Below are the code and all the weights of a small trained network. Each question names an input and a target symbol and asks about switching units off, where a switched-off unit gives its printed mean instead of its output.

import numpy as np


def w(rows, s, z=0):
    codes = np.array(rows[::2]) - 128.0
    scale = np.full(codes.shape[1], s)
    scale[-1] = z or s
    return codes * scale


def norm(h):
    return h / np.sqrt((h * h).mean(-1, keepdims=True) + 1e-5)


def f(y):
    return y / 2 * (1 + np.tanh(0.7978845608 * (y + 0.044715 * y**3)))


def softmax(a):
    e = np.exp(a - a.max(-1, keepdims=True))
    return e / e.sum(-1, keepdims=True)


def log_softmax(a):
    a = a - a.max(-1, keepdims=True)
    return a - np.log(np.exp(a).sum(-1, keepdims=True))


def net(x, mask):
    ids = ['αβγδεηθλμξπστφω'.index(c) for c in x.split()]
    T = len(ids)
    res = E[ids] + P[:T]
    u = 0
    for l in range(2):
        q, k, v = (norm(res) @ M[l].T for M in (Q, K, V))
        z = softmax(np.where(np.tri(T) > 0, q @ k.T / 2**0.5, -1e9)) @ v
        res = res + np.where(mask[u], z, O[l][:, -1]) @ O[l][:, :-1]
        u += 1
        y = f(norm(res) @ A[l][:, :-1].T + A[l][:, -1])
        res = res + np.where(mask[u : u + 16], y, B[l][:, -1]) @ B[l][:, :-1]
        u += 16
    return log_softmax(norm(res)[-1] @ U[:, :-1].T + U[:, -1])


Q, K, V, O, A, B = {}, {}, {}, {}, {}, {}
E = w([
[141,227,146,133,153],'α',
[32,47,139,117,91],'β',
[84,186,69,151,95],'γ',
[72,161,237,186,82],'δ',
[96,163,101,178,61],'ε',
[187,124,59,160,89],'η',
[34,198,135,35,26],'θ',
[119,227,240,158,59],'λ',
[236,199,37,197,161],'μ',
[105,25,170,90,2],'ξ',
[160,207,201,112,84],'π',
[67,211,55,28,182],'σ',
[239,67,93,106,146],'τ',
[133,106,211,181,184],'φ',
[91,119,102,243,184],'ω',
],0.0048)
P = w([
[8,99,33,3,218],'0',
[34,88,72,35,190],'1',
[57,84,98,60,172],'2',
[84,100,113,83,140],'3',
[107,116,124,99,114],'4',
[133,126,136,120,93],'5',
[154,135,149,143,66],'6',
[189,137,158,164,45],'7',
[203,146,156,167,39],'8',
[195,162,143,157,33],'9',
],0.0019)
Q[0] = w([
[106,249,89,222,2],'0.h1',
[88,57,142,58,126],'0.h1',
],0.0072)
K[0] = w([
[196,97,175,254,79],'0.h1',
[72,63,118,51,130],'0.h1',
],0.005)
V[0] = w([
[121,116,160,253,221],'0.h1',
[94,112,145,51,192],'0.h1',
],0.0036)
O[0] = w([
[154,85,118,164,254,178],'0.h1',
[143,255,216,92,78,2],'0.h1',
],0.0028,0.00068)
A[0] = w([
[126,128,131,185,116,156],'0.n1',
[75,100,73,146,185,203],'0.n2',
[157,114,134,155,73,148],'0.n3',
[140,154,129,175,190,211],'0.n4',
[175,179,101,79,177,133],'0.n5',
[157,146,149,148,252,101],'0.n6',
[78,12,156,97,76,89],'0.n7',
[171,159,123,129,141,164],'0.n8',
[202,168,121,146,166,133],'0.n9',
[115,123,158,136,103,6],'0.n10',
[189,95,248,138,116,223],'0.n11',
[98,107,107,112,150,93],'0.n12',
[182,88,128,205,83,220],'0.n13',
[94,8,177,48,64,172],'0.n14',
[55,106,164,131,155,181],'0.n15',
[59,165,160,200,120,155],'0.n16',
],0.0043,0.0013)
B[0] = w([
[128,117,112,71,168,180],'0.n1',
[136,5,163,139,105,212],'0.n2',
[90,113,95,107,139,155],'0.n3',
[81,115,110,68,117,208],'0.n4',
[32,151,189,150,146,161],'0.n5',
[119,171,111,95,22,154],'0.n6',
[67,235,117,99,120,110],'0.n7',
[50,155,155,89,135,161],'0.n8',
[84,165,154,90,103,167],'0.n9',
[164,146,65,130,94,92],'0.n10',
[110,25,128,117,121,153],'0.n11',
[154,101,119,175,123,113],'0.n12',
[86,143,146,63,161,201],'0.n13',
[61,202,27,97,164,127],'0.n14',
[139,103,121,119,120,152],'0.n15',
[144,112,108,75,165,253],'0.n16',
],0.0031,0.0017)
Q[1] = w([
[225,33,198,106,242],'1.h1',
[192,60,101,254,94],'1.h1',
],0.0083)
K[1] = w([
[2,150,117,110,187],'1.h1',
[44,115,194,150,65],'1.h1',
],0.0068)
V[1] = w([
[68,115,175,181,73],'1.h1',
[182,53,139,1,76],'1.h1',
],0.0027)
O[1] = w([
[2,146,199,147,128,169],'1.h1',
[156,91,204,83,127,2],'1.h1',
],0.0068,0.00082)
A[1] = w([
[149,198,112,184,172,119],'1.n1',
[112,143,102,3,63,189],'1.n2',
[62,105,245,75,174,104],'1.n3',
[142,176,153,20,152,108],'1.n4',
[157,186,114,195,170,40],'1.n5',
[182,194,95,154,148,138],'1.n6',
[180,200,184,105,170,103],'1.n7',
[110,215,175,182,166,3],'1.n8',
[200,45,161,74,83,202],'1.n9',
[95,124,114,96,147,120],'1.n10',
[221,58,168,81,150,2],'1.n11',
[88,114,135,112,119,86],'1.n12',
[139,169,220,225,157,115],'1.n13',
[79,164,16,141,123,177],'1.n14',
[137,25,106,153,168,157],'1.n15',
[125,186,178,83,123,186],'1.n16',
],0.0053,0.0015)
B[1] = w([
[125,137,103,57,145,148],'1.n1',
[255,129,145,149,208,189],'1.n2',
[187,110,70,76,85,151],'1.n3',
[90,81,155,231,140,150],'1.n4',
[109,150,96,54,134,129],'1.n5',
[145,113,90,65,51,143],'1.n6',
[97,81,87,156,81,138],'1.n7',
[99,135,102,131,181,142],'1.n8',
[108,157,178,115,245,123],'1.n9',
[144,89,188,123,110,142],'1.n10',
[13,183,132,77,93,111],'1.n11',
[152,96,156,129,145,136],'1.n12',
[108,93,63,106,201,135],'1.n13',
[167,92,168,112,141,254],'1.n14',
[138,86,126,177,199,147],'1.n15',
[120,80,137,181,146,165],'1.n16',
],0.0035,0.0047)
U = w([
[19,96,118,48,117,103],'α',
[183,116,105,123,159,54],'β',
[163,192,177,82,255,115],'γ',
[148,140,125,145,101,138],'δ',
[108,54,195,65,190,104],'ε',
[166,205,24,48,115,186],'η',
[110,86,74,171,35,85],'θ',
[58,161,195,187,78,135],'λ',
[196,153,234,181,139,140],'μ',
[124,211,190,84,78,150],'ξ',
[142,105,167,34,68,95],'π',
[122,48,98,214,221,197],'σ',
[115,143,122,125,150,3],'τ',
[152,86,67,158,116,60],'φ',
[38,242,88,176,205,137],'ω',
],0.011,0.0053)

Each question gives the input, a string of symbols that net reads in full, and the target symbol t.
The units are the heads (2 rows each of Q, K, V and O) and the neurons (one row each of A and B). Each row of codes is followed by its name. A weight is (code - 128) times the scale printed after its matrix; where a second scale follows, it is the last column's (O, A, B and U).
mask holds one flag per unit, layer by layer, with each layer's heads first. A switched-off unit (its flag False) gives its mean, the last column of its rows in O or B, instead of its output. The means were averaged over made-up inputs and are rounded, as every weight is.
A unit's drop is (log p(t) with every unit on - log p(t) with that unit switched off) / (log p(t) with every unit on - log p(t) with every unit switched off).
The circuit of an input: a set's keep is (log p(t) with only the set's units on - log p(t) with every unit switched off) / (log p(t) with every unit on - log p(t) with every unit switched off). Starting from the 12 units with the biggest drops (on a tie, the unit counted first), units are removed one at a time, each time the one whose removal leaves the highest keep (on an exact tie, the one counted first), for as long as the keep stays at least 0.8.
circuit, biggest first: the units of the circuit, biggest drop first
most important unit: the unit with the biggest drop
k most important neurons: the k neurons with the biggest drops, biggest first
k most important neurons of layer l: the k neurons of layer l with the biggest drops, biggest first
input η α α γ γ ε γ α λ, target λ: circuit, biggest first -> (1.n14, 1.n2, 1.n13, 1.n7)
input γ γ λ, target λ: 2 most important neurons of layer 1 -> (1.n14, 1.n15)
input γ φ δ β π η α σ, target σ: circuit, biggest first -> (1.n4, 1.h1, 1.n16)
input γ σ γ ω γ θ ξ β, target α: 4 most important neurons -> (0.n14, 0.n7, 0.n6, 1.n14)
input π λ γ ξ γ, target ξ: circuit, biggest first -> (0.h1, 1.h1, 0.n11)
input ω α γ θ α γ γ, target η: most important unit -> 0.n11
input α λ ξ σ, target γ: 2 most important neurons -> (1.n2, 0.n5)
input τ α ω α, target μ: 2 most important neurons -> (0.n6, 1.n4)
input μ θ λ ε ε γ γ ω π, target σ: 2 most important neurons of layer 1 -> (1.n16, 1.n13)
input γ τ η α, target σ: 4 most important neurons -> (1.n4, 1.n16, 0.n5, 1.n7)
input ε τ γ, target γ: 2 most important neurons of layer 1 -> (1.n9, 1.n11)
input α π γ δ ε α ε η σ φ, target ε: 2 most important neurons of layer 1 -> (1.n3, 1.n9)
input γ α γ ε γ π ω σ ε, target σ: 2 most important neurons of layer 1 -> (1.n15, 1.n6)
input ω γ γ π ω π π λ λ ε, target λ: circuit, biggest first -> (1.h1)
input γ ξ γ γ ω ε α ω β, target α: 3 most important neurons -> (0.n14, 0.n7, 1.n14)
input γ ω γ γ ξ σ γ π γ, target μ: circuit, biggest first -> (1.h1, 1.n2)
input ω α γ γ γ σ, target γ: 2 most important neurons of layer 1 -> (1.n2, 1.n14)
input η π α ω ω λ, target σ: 2 most important neurons -> (1.n13, 1.n16)
input γ τ π ξ σ φ, target ε: 2 most important neurons of layer 1 -> (1.n9, 1.n3)
input γ γ γ, target η: 3 most important neurons of layer 1 -> (1.n4, 1.n16, 1.n7)
input ε α ε σ θ, target ξ: 2 most important neurons -> (1.n2, 0.n14)
input ε μ ξ, target η: 3 most important neurons -> (0.n14, 0.n7, 1.n2)
input γ τ α, target μ: 2 most important neurons -> (1.n4, 1.n7)
input δ ω λ, target σ: most important neuron of layer 0 -> (0.n16)
input ω π γ γ ε λ τ τ, target γ: 2 most important neurons of layer 1 -> (1.n9, 1.n11)
input γ γ γ δ, target α: 2 most important neurons of layer 1 -> (1.n3, 1.n2)
input λ γ π, target μ: 2 most important neurons -> (1.n2, 1.n3)
input α μ λ α θ, target η: circuit, biggest first -> (1.h1)
input γ γ ε γ, target θ: 2 most important neurons -> (0.n2, 1.n14)
